Each row comes from the steps of one path. Every step used is in the known rows, and no mark comes twice. Write the path behind each row, first mark first.
Known rows:
T, C, U, X, G, Z: [-167 -156  -96  -22  257  -40 -495  134 -235 -259  442 -181  421  250
  246  -26 -103  -60  516  -47   94  101 -327  550  262 -173  -62 -373
  127 -103  105 -124   94 -149 -284  -41  340 -119  -47  240  173  225
 -115  301   65  234 -147 -186]
J, Z, G, U: [-521 -190  333  -63   29  -71 -366   61  -85 -272  420 -156  128  135
  194  -19 -208   -4  433   -9  157  220  -50  426  249 -355 -183 -277
 -120  -35   96   14  201 -272 -293   -6  499   99 -106   25    3  188
  -66  402   73  307 -156 -307]
C, U, X, G, Z, J, K, V, T, B: [-325   35  176  -68  -31 -185 -291  157 -232  -37  455 -188  162   85
  219  -95 -172   85  470 -240  457  308   44  131  282 -187 -453 -324
 -228 -159 -268   16  -33 -109  171   -2  329 -107  266  360 -115 -228
  133  354  -56  244  -54 -115]
B, C, U, X, G, J: [-359 -211  220 -173 -211 -152 -373  205 -239 -198   88  -10   94    5
  178  159 -109  -98  545   78   37   58 -125  343  254 -286 -154 -318
  248  -66  266   24 -187 -211 -301   90  438 -178    3 -128  110  -35
   10  426  183  241 -393   56]
C, U, T, K: [-121 -226  113 -298 -126 -301   -8  186 -254 -291  350  -29  178   55
  271  165 -154   -7  596   25  264  357  144  412   33 -219 -132 -264
 -166  170  -75   -2   55   24 -209   71   62  108  114   63  182 -124
  192  254  335  159  137   26]
W, X, G, U, T, C: [   8 -273  126 -195   10 -417 -270  155 -393 -294  155   80  360  -33
  390  232 -211  -53  660  -51  453   44 -123  290  143 -275 -264 -208
   24  181   40 -116  138  -44 -215  -63   -6  -44    2  203    7  -81
  151  432  203  431   -8 -163]
B, C, U, T, K, G, Z: [-412 -224  141 -108  165 -147 -234  141 -140 -363  314 -176  374  271
  107 -106    9   20  514 -258  112  276 -115  615  136 -314 -151 -370
    4   -4  -34   35  103 -210 -354    3  210 -145   18  314   14  104
   29  317  227  251  -17  -73]
V, J, K, Z, W, G, U: [-366 -150  370   95 -106 -131 -266   17 -335 -413  503 -158   37   88
  368    2  -92  127  610 -215  398  176 -120  493  294 -434 -215 -411
   26   59  148  -75  132 -253 -160  -29  459   30  103 -110  123  207
 -108  315  146  268 -274  -62]
X, G, Z, W, K, V: [-143 -241   15   48  152 -371 -287  -25 -478 -542  302 -121  184  268
   38 -149 -204  237  511 -200  342  273   35  594  165 -327   30  -83
  -60   -7 -135   73  353  112  130   58  338   88   80   60  -52  109
  -59  181  171  247 -385 -217]
C, U, X, G, Z, J, K, V, B: [-183    7  174  -21  -61  -21 -185  149 -121 -128  356 -146  363  127
  169  -28 -213  -76  365 -114  201  478  -73  178  521 -276 -228 -424
   58 -240 -260  -22   62 -117  274 -142  469  121  296  127 -215 -116
  142  131    8  340 -201 -100]
T, B, K, Z, W, X, G, J: [-325 -164  229  -57 -108  -79 -336   97 -438 -254  205   21  167  -65
  313 -117 -210 -102  536 -192  205   72   -9  392  218 -326 -324 -272
  169 -144  284   58 -105 -119 -165  103  446 -157 -150  -97    5   -7
   28  418  212  242 -510  -37]
J, V, B, C, U, T, K, Z: [-259 -291  133 -109  118 -211  -35   81 -114 -268  362 -162  400  192
  190  -32 -224  -16  619 -375  281  402  170  524  261 -257 -299 -326
  190 -186  -50   26  319 -155  -44  -33  370  -68  144  126 -200 -146
  319  122  455   23  -94   65]
W, K, Z, J: [-526 -135    4  -71 -192  243  -76  132 -291 -193  322  -30   37  -19
   34 -161 -301 -145  828  -80  162  633  133  582  388 -483  -69 -223
  343 -172  -97  140  209 -126  -56 -136  292  242  152 -123  -37  146
  -95  200  257  199 -705  -51]
T, C, U, X: [ -87   26 -131 -197   28 -231 -223  240 -377 -431  330  -11  180  -59
  328  302  -85  -52  839   86  172  299 -198  280  317 -179 -328 -464
  213  -72 -130 -141  143   25 -124  133  317  122   46 -163  291 -143
  -57  145   -5  110 -266  -14]
V, K, G, U: [-417  -91  307 -159  -53 -238 -333  -49 -241 -199  266 -106  164  295
  193   78   -9  -37  352  -33  221  209  -91  381   96 -540 -151 -516
 -151  -76  124   -3   -7 -372 -135  -18  321 -145  -51  -42  -12  252
  -53  407   23  219 -237 -132]
V, Z, G, U, X: [-226  -44   53 -161  -47   -2 -360   77 -345 -419  441 -100   96   56
  134   72  -80   13  569   50    4  238 -158  280  477 -218 -185 -447
  136 -130   11  -94  -92  -99 -170  -62  554  323   45  -72   98 -101
 -174  131 -132  328 -218 -287]
U, T, K, V, J, Z: [-230  -86  194 -222  207  -51   52  -74 -163 -260  387  -50   57   64
   42    6 -177  -85  659 -130  215  514  119  392  343 -236 -311 -177
  185   31 -281  -42   62 -395  -74 -141  277  -45  170  308  -50  -37
  109  598  184  232 -144  102]
B, C, U, X, G, J, K: [-216 -228  383 -226   -1 -239 -149  324  -60 -374  300 -232  211    9
   82  245 -383    9  482  228  156  135  -56  504  223 -154 -226 -294
  130    5  254  141 -282 -157 -261  118  305 -156   67    9  219 -167
   22  264  191  172  -60  189]
G, U, T, K: [-103 -257  185 -263  -83 -245  -87  142 -323 -257  342  -26  213   80
  268  152 -160  -17  532   92  335  256  145  418  132 -264 -125 -235
 -237  183  -21  -20  -16  -15 -186  -28  107   88   17  128  121  -36
  135  279  218  233  187 -121]
Z, G, J, W: [-544  -93  272 -377   -7    3  164  276 -245 -550  198  -97  -65  -18
  163  116 -190   38  439 -133  243  235   98  437  151 -251 -391    3
   24   -6   49  131  138 -256 -153  393  438   91  -56 -130  112   60
   21  263  149  412 -343  -81]
T, C, U, X, G, Z, W: [-249 -109 -100  130  113  -66  -87  158 -495 -442  309 -154  332  136
  327 -184 -156    9  479 -402  283   22 -147  600   74 -116 -178 -243
   90  -55   99  -39  347  -72 -220  172  375  121    5    8  208  141
 -252   93  254  290 -249 -252]
T, C, U, X, G, J: [-338 -158  185 -208 -116 -155 -413  252 -296 -197  123   23  106  -23
  244  240 -126 -117  540   51  129  106 -149  350  229 -336 -115 -284
  150  -25  220  -38 -210 -217 -344   62  425 -215  -52  -96   87   56
  -43  432  121  239 -369  -28]
C, U, X, G: [ -62 -263  -62 -164  -34 -277 -567  146 -242 -287  405  -24  119   13
   83   89 -167  -83  445  152   13    8 -105  230   88 -130  -88 -347
  195  -30  250 -105  -82 -141 -131   47  226   30  116  -49  231  -99
  -19  272   64  154 -268   22]
U, X, G, Z, W, K, V, T: [-215 -271  -41   44  -35 -259 -170  -77 -492 -260  239 -166  -69  276
  -81 -124 -211  342  428 -372  415  280  -57  324  211 -235 -186 -215
   62   57 -112   28   45  -65  237  -94  327  140  319  190 -104 -106
   28  216  114  431 -255 -167]
U, X, G, Z, J, K, V, T: [-346 -236  156  -58   17 -138 -145   81 -236 -120  267 -193  -67  133
 -267  -58 -213  199  371 -199  361  269   -5  299  306 -212 -250 -236
   10   90 -197   19 -212 -216  180 -198  269  112  393  315 -107 -178
  -13  249   23  392 -172 -114]
B, K, Z, G: [-436 -353  103  -20   69  -78 -214  172 -233 -517  382 -152   57   37
 -285 -143 -166  -15  401 -357  -45  401  203  523  172 -369  -86 -113
  167  -84  137  219  153  -72  -96   28  443  212  -96  124 -131 -184
  173  133  322  145 -348 -245]
G, J, Z, W: [-428  -30   94  -48   78   84  193   69 -391 -396  175    1  102   42
  326 -203 -324  -62  631 -214  280  171  166  622  100 -195 -447  -71
  263  -20    7   97  279 -144 -170  282  368  222  -54 -206  130  124
 -185  278  317  321 -388 -114]
X, G, J, Z: [-357 -171  191 -236  228   41 -271   45  -61 -165  300    0  148  115
  216  -16 -403 -162  597  138   88  216   79  557  205 -219 -303 -107
  338  -29  140   56  -41 -334 -301   69  326 -138 -105   33   26  172
   10  606  229  248 -265   58]
K, Z, W, G, U, T: [-295 -273  408 -153 -201 -125 -226  -36 -151 -427  313   12   63  -58
  256 -101  -33  190  607 -214  386   90   93  338  185 -282  -55 -219
  149  176   40  -91   98 -111 -140    1  211  361  284 -151   24  -30
 -108  339  232  504  -13 -100]
Z, W, K, V, B, C, U, X, G, J: [-275 -200  232  -44 -262 -208 -288  154 -372 -291  107  -74  155   49
  231   90 -195   34  467 -179  162  203 -107  313  338 -269  -71 -285
  205 -130  196   85  -49 -126 -136   70  581 -119   96 -139  -53 -102
   37  291  233  312 -379   27]
T, B, C, U, X: [-100   17  -66 -154 -106 -247 -200  193 -316 -400  330  -62  220  -27
  339  163  -62  -36  849   94  104  238 -119  208  359  -94 -469 -509
  262 -190 -107  -41  183   67  -19  213  340  107  100 -139  279 -328
   83  167   39   91 -240   87]
C, U, X, G, Z, W, K, V, J: [-266  -32  103   41 -172 -157  -89  -84 -467 -366  350 -181  -41  111
   42   -1   89   96  549 -391  229  496 -247  272  387 -401   -2 -427
   47 -113 -161  -95  129 -316   25 -176  532  -83  308  145   29   49
  -75  407   80  256 -498    1]
K, V, Z, J, W, G, U, X: [-160   -2  130 -161  -10  -27 -341   70 -399 -525  558  -57   11  -24
  197  116  -85  105  730   -7  202  272 -107  339  626 -152 -174 -377
  199  -14 -128 -120  -49  -91  -56  -50  542  295  207 -132  100  -88
 -235  139 -122  326 -256  -86]
Z, W, K, V, B, U, C: [ 155    9  238  140 -260 -267   93   99 -565 -344  176 -295  281  152
  382  228 -179  -21  730 -266  285  348  124  380  437 -225 -163 -260
  273   60  -87  110  644  233  101  138  213  162  336 -110 -162 -197
  392  217  352  469 -192  -48]
B, C, U, T, K, V, Z, J, W: [-372  -61  151 -291 -151  -65  376  165 -192 -463  347 -171  120   81
  161   29 -270   11  613 -382  303  423  175  549  283    1 -257 -131
  124  -68 -191  155  359 -245  -43  173  339  125  373   22  -13 -182
   63  169  433  343 -195  155]
W, X, G, Z, J: [-468 -104   46  -43 -146  308 -242  143 -272  -36  348    8  145  -24
   94 -260 -194 -239  649   78   43  297 -113  476  410 -343 -140 -286
  165  -35  -59   17   13 -147 -223 -183  199  241  102  110   98  213
 -203  351  125  401 -555 -183]
G, J, K, V: [-345 -121  371 -204  204 -315 -163  180 -152 -416  166  -94  126   77
  -80   98 -139   88  520  114  314  240  116  523  250 -396 -240 -147
 -125   30 -262   44  -52  -55   75   74  319  -28   66   44  -32   -4
  -29  282    9  169 -310 -106]
K, V, T, B, U: [-349  -94  201   68 -218 -393 -197   93 -411 -156  190 -136   78   -4
  317  -72   50 -108  799 -342  363   48  -18   70  289 -139 -539 -378
  -54  -19   45   41  440  104  183  279  390 -128  -27    2  -73 -331
  385  519   51  113 -205 -228]
Z, W, K, G, J, V, T, B: [-377   36  210 -145 -115 -294  -51   32 -426  -89  293   17  -13  187
  337  -84 -286  108  492 -207  560  218  228  154  145 -355 -686 -145
 -197  -10 -113  183   84    1  145  215  262 -109  100  228 -255 -178
  281  397  125  333 -126 -167]

Which path is each row?
[-442  -90  424  -62 -260  -81 -155  131 -333 -440  287   29  -31  -89
  383  -20  -67  116  709 -365  313  276  119  480  268 -366 -169 -199
  205   80  108  120   -4  -14 -221  219  485   29   68 -239   -1  -64
   20  393  387  289 -281   70]
C, U, T, B, K, Z, W, G, J
[-189 -206  294   15  -83 -299 -440  -83 -335 -300  438 -123  159   53
  257   36 -116    1  402 -113  351    1 -220  265  301 -250 -192 -455
 -123  -67  224 -118  151 -307    2  -77  466 -195   -9    7   84  106
  -37  464   26  250 -308  -57]
B, K, V, J, W, X, G, U
[-415 -164  147   36  100  -43   -7  199 -316 -554  324 -238  205  -33
  165 -177 -269   76  487 -481  305  146   61  618   70 -168 -227 -266
  236 -195  171   21  172 -220 -161  193  520  135  110 -249  145   -3
 -283  -27  274  123 -392  -27]
C, U, X, G, J, K, Z, W
[-106 -201  236 -224   41 -246    6  182 -365 -386  283  -64  284   22
  308  272 -216   25  651 -338  526  340   22  467  263 -271  -98 -124
   86  158  -46   19  174 -172 -194  -49  149  -22  123  197  -84  -59
  122  327  353  371   56  -33]
V, K, Z, J, W, G, U, T, C
[-408 -230  474 -340 -276 -116 -118   40  -78 -426  262   -6   15 -107
  102    0 -131  142  487 -131  394  246  119  250  183 -280   28 -174
   12  145    6   35   43 -247 -159   -3  170  259  305  -94  -43  -40
 -164  374  130  568   13  -47]
Z, J, W, K, G, U, T
[ 107  -17  265   52  -83 -254 -253  -43 -446 -257  324 -266  346  296
  389  162 -216   68  505 -131  274  114   33  542  270 -295 -118 -341
  115    2  -57  -82  311  -85 -156 -105  166   63  395   36  -98   92
   62  282  278  550 -246  -61]
K, V, Z, W, X, G, U, C
[ -53  -28  -21   80 -114 -139 -211  -10 -378 -267  327 -121  360  270
  355  -92 -210   68  419 -286  257  490 -125  204  426 -300 -166 -403
  109 -273 -176   -9  319   34  331  -37  524  150  222    2 -212  -42
  183   96   99  379 -287 -154]
C, U, X, G, Z, W, K, V, B
[-308 -163   84  148 -217 -500 -163   65 -222 -253  293 -286  332  314
  430  -65 -172  176  619 -443  351  235 -146  418   78 -145 -306 -440
   -5 -204    9  125  568  -38  -20  218  379 -254  227   82   34 -160
  265  328  458  131 -178  122]
X, G, Z, W, K, V, T, B, C, U
[-188 -144  329  -15   33 -432 -288   37 -279 -455  335  -42  164   22
 -104  -40  -14   89  414 -237  366  241  295  323  305 -248  -78 -105
 -258   13 -231  147  227  139  281   64  411   17   10  193 -232 -306
  156  331  124  142  -42 -245]
Z, G, U, T, B, K, V
[-404 -213  215  -37  -30 -156  -76   55 -242 -147  277 -149 -140  179
 -173  -63 -187  250  499 -207  406  351   26  382  293 -334 -321 -211
    5  196 -267   59 -123 -139  179 -151  201  145  396  287 -116 -112
   87  308  122  425 -210  -86]
W, G, Z, J, K, V, T
[-295 -120  206  -20 -332 -393 -120   60  -87 -104  183  -65  313  188
  497   91 -213  -74  663  -74  138  178 -221  241  278 -236 -514 -568
  203 -175   88   55  414  -74  -84  173  386 -157  174 -126    2 -174
  372  366  455  197 -350  209]
W, X, G, J, V, B, C, U
[-185 -259  353 -168 -217 -232 -287 -149 -172 -327  258  -10  199   31
  226 -181  -96  142  433 -238  315  -39  -12  251  155 -154  -40 -300
   43   59   54 -139   38 -162 -113 -102  237  291  341  -33  -65 -103
 -139  383  194  580  -38 -162]
K, V, Z, W, X, G, U, T
[-227 -240   75 -108   24 -182   21  128 -446  -62  493  -50  -44  258
   65   84 -328   52  532  -14  362  366  139  509  310 -279 -354 -152
 -199  334 -111  122  -72   14 -117 -104  171   36  123  408  -54  -57
  266  235  335  212   46 -101]
W, G, Z, J, V, T, K
[-580 -189  257 -318   54  -11  194  277 -281 -500  256 -209  -61   37
  103   98 -241  120  385 -405  333  347  121  479  156 -233 -390  -27
   -6  -38   60  131   88 -358 -152  279  519  -17    0    3    6   11
   93  196  221  342 -263  -38]
V, T, K, Z, G, J, W
[-190 -190  144  -25  132 -384 -296   12 -393 -595  351 -130  112  112
   92  -23 -275  271  583 -240  336  370   30  519  258 -219   41 -130
   29  -41 -130   63  271   17    9   96  519   52  136 -109  -32  -14
 -149  211  170  175 -351  -35]
C, U, X, G, J, Z, W, K, V
[-273 -139  196 -159  103   -2 -226   75  -37 -169  308  -79  273  102
  318   46 -408 -144  622   -6   56  303  -32  422  378  -96 -353 -270
  459 -160  124   67   32 -327 -247   55  475 -163   11   13  -27  -49
  126  511  277  245 -181  191]
V, B, C, U, X, G, J, Z
